Here is a tiny trained network, its code and every weight. The questions are about switching its units off for an input and a target symbol, where a switched-off unit gives its printed mean instead of its output.

import numpy as np


def w(rows, s, z=0):
    codes = np.array(rows[::2]) - 128.0
    scale = np.full(codes.shape[1], s)
    scale[-1] = z or s
    return codes * scale


def norm(h):
    return h / np.sqrt((h * h).mean(-1, keepdims=True) + 1e-5)


def f(y):
    return y / 2 * (1 + np.tanh(0.7978845608 * (y + 0.044715 * y**3)))


def softmax(a):
    e = np.exp(a - a.max(-1, keepdims=True))
    return e / e.sum(-1, keepdims=True)


def log_softmax(a):
    a = a - a.max(-1, keepdims=True)
    return a - np.log(np.exp(a).sum(-1, keepdims=True))


def net(x, mask):
    ids = ['αγμστφ'.index(c) for c in x.split()]
    T = len(ids)
    res = E[ids] + P[:T]
    r = norm(res)
    for j in range(3):
        rows = slice(4 * j, 4 * j + 4)
        q, k, v = (r @ M[0][rows].T for M in (Q, K, V))
        z = softmax(np.where(np.tri(T) > 0, q @ k.T / 4**0.5, -1e9)) @ v
        o = O[0][rows]
        res = res + np.where(mask[j], z, o[:, -1]) @ o[:, :-1]
    y = f(norm(res) @ A[0][:, :-1].T + A[0][:, -1])
    res = res + np.where(mask[3:11], y, B[0][:, -1]) @ B[0][:, :-1]
    return log_softmax(norm(res)[-1] @ U[:, :-1].T + U[:, -1])


Q, K, V, O, A, B = {}, {}, {}, {}, {}, {}
E = w([
[92,109,142],'α',
[10,252,128],'γ',
[163,155,198],'μ',
[134,98,69],'σ',
[73,194,94],'τ',
[127,109,144],'φ',
],0.014)
P = w([
[253,140,34],'0',
[85,33,160],'1',
[88,48,168],'2',
[100,84,155],'3',
[106,97,149],'4',
[108,103,143],'5',
[113,107,142],'6',
[112,113,134],'7',
[114,114,139],'8',
[115,114,136],'9',
[117,118,138],'10',
[116,119,135],'11',
],0.0047)
Q[0] = w([
[164,191,82],'H0',
[149,159,165],'H0',
[152,187,118],'H0',
[139,29,110],'H0',
[2,141,118],'H1',
[151,219,142],'H1',
[116,147,88],'H1',
[97,166,87],'H1',
[121,157,120],'H2',
[78,169,91],'H2',
[162,79,179],'H2',
[107,100,76],'H2',
],0.014)
K[0] = w([
[38,84,8],'H0',
[88,158,124],'H0',
[48,179,42],'H0',
[184,32,167],'H0',
[227,86,107],'H1',
[111,160,5],'H1',
[187,216,168],'H1',
[174,126,88],'H1',
[100,145,94],'H2',
[189,193,61],'H2',
[104,58,208],'H2',
[162,89,68],'H2',
],0.011)
V[0] = w([
[39,167,70],'H0',
[166,177,150],'H0',
[33,105,138],'H0',
[117,142,207],'H0',
[53,213,201],'H1',
[165,204,102],'H1',
[192,93,205],'H1',
[66,69,94],'H1',
[131,184,118],'H2',
[102,214,192],'H2',
[93,12,255],'H2',
[125,66,238],'H2',
],0.0062)
O[0] = w([
[253,95,127,89],'H0',
[101,156,122,159],'H0',
[154,163,180,120],'H0',
[117,205,106,185],'H0',
[199,106,202,138],'H1',
[128,169,188,100],'H1',
[130,184,80,185],'H1',
[124,60,80,117],'H1',
[94,96,136,99],'H2',
[102,53,77,131],'H2',
[143,218,78,253],'H2',
[162,125,60,222],'H2',
],0.0055,0.0049)
A[0] = w([
[221,249,172,142],'N0',
[139,103,196,138],'N1',
[83,39,147,151],'N2',
[155,139,2,254],'N3',
[98,213,96,149],'N4',
[190,111,191,165],'N5',
[56,75,188,177],'N6',
[132,142,113,34],'N7',
],0.007,0.0035)
B[0] = w([
[142,45,148,232],'N0',
[94,216,108,122],'N1',
[194,194,142,113],'N2',
[185,120,141,254],'N3',
[139,56,140,230],'N4',
[67,117,26,143],'N5',
[254,191,95,124],'N6',
[111,98,94,114],'N7',
],0.0073,0.006)
U = w([
[81,88,114,166],'α',
[122,179,176,200],'γ',
[104,52,202,187],'μ',
[139,85,6,138],'σ',
[164,184,136,33],'τ',
[180,154,134,2],'φ',
],0.015,0.0032)

Each question gives the input, a string of symbols that net reads in full, and the target symbol t.
The units are the heads (4 rows each of Q, K, V and O) and the neurons (one row each of A and B). Each row of codes is followed by its name. A weight is (code - 128) times the scale printed after its matrix; where a second scale follows, it is the last column's (O, A, B and U).
mask holds one flag per unit, heads first, then neurons. A switched-off unit (its flag False) gives its mean, the last column of its rows in O or B, instead of its output. The means were averaged over made-up inputs and are rounded, as every weight is.
A unit's drop is (log p(t) with every unit on - log p(t) with that unit switched off) / (log p(t) with every unit on - log p(t) with every unit switched off).
The circuit of an input: a set's keep is (log p(t) with only the set's units on - log p(t) with every unit switched off) / (log p(t) with every unit on - log p(t) with every unit switched off). Starting from all 11 units, units are removed one at a time, each time the one whose removal leaves the highest keep (on an exact tie, the one counted first), for as long as the keep stays at least 0.8.
units of the circuit, in order: the units of the circuit, biggest drop first
most important unit: the unit with the biggest drop
top k neurons: the k neurons with the biggest drops, biggest first
which heads matter: for each layer, one digit per head in row order, 1 if its drop is at least 0.15 and else 0, layers parted by /
drop of u: that unit's drop, to one decimal
input γ μ φ μ α, target σ: units of the circuit, in order	(H2)
input τ α σ φ μ σ α α μ σ μ, target σ: which heads matter	110
input σ φ γ γ μ α σ α, target γ: units of the circuit, in order	(N0; N5; H0)
input μ μ σ μ, target σ: which heads matter	111
input μ τ μ, target τ: top 4 neurons	(N4; N6; N1; N5)
input μ μ φ γ α σ φ φ μ μ γ τ, target μ: units of the circuit, in order	(H2; H0)
input τ μ μ τ φ μ σ σ α, target γ: units of the circuit, in order	(N0; H0; N5)
input γ φ α μ μ α σ μ τ σ, target μ: units of the circuit, in order	(H2; N5)
input α μ σ μ σ μ μ σ, target μ: which heads matter	011
input μ μ μ τ τ μ μ φ τ τ, target μ: which heads matter	111
input φ α φ σ μ φ φ φ α, target σ: which heads matter	010
input σ σ α μ σ τ, target γ: which heads matter	111
input γ φ σ φ μ φ μ γ τ, target φ: which heads matter	101
input φ μ μ γ μ α τ σ φ τ, target α: units of the circuit, in order	(H2)
input γ α τ σ μ α μ μ μ γ μ τ, target φ: top 3 neurons	(N6; N0; N5)
input μ α σ σ φ μ φ, target σ: which heads matter	100
input σ τ α μ τ, target γ: top 4 neurons	(N0; N6; N3; N5)
input τ μ τ, target τ: top 2 neurons	(N6; N2)
input τ γ σ τ, target τ: drop of N4	0.1
input σ τ α, target τ: drop of N2	0.1
input φ φ γ φ μ γ τ μ μ μ σ τ, target α: drop of N5	0.3
input γ τ α, target τ: most important unit	N2
input α μ μ α φ, target σ: drop of H0	0.3
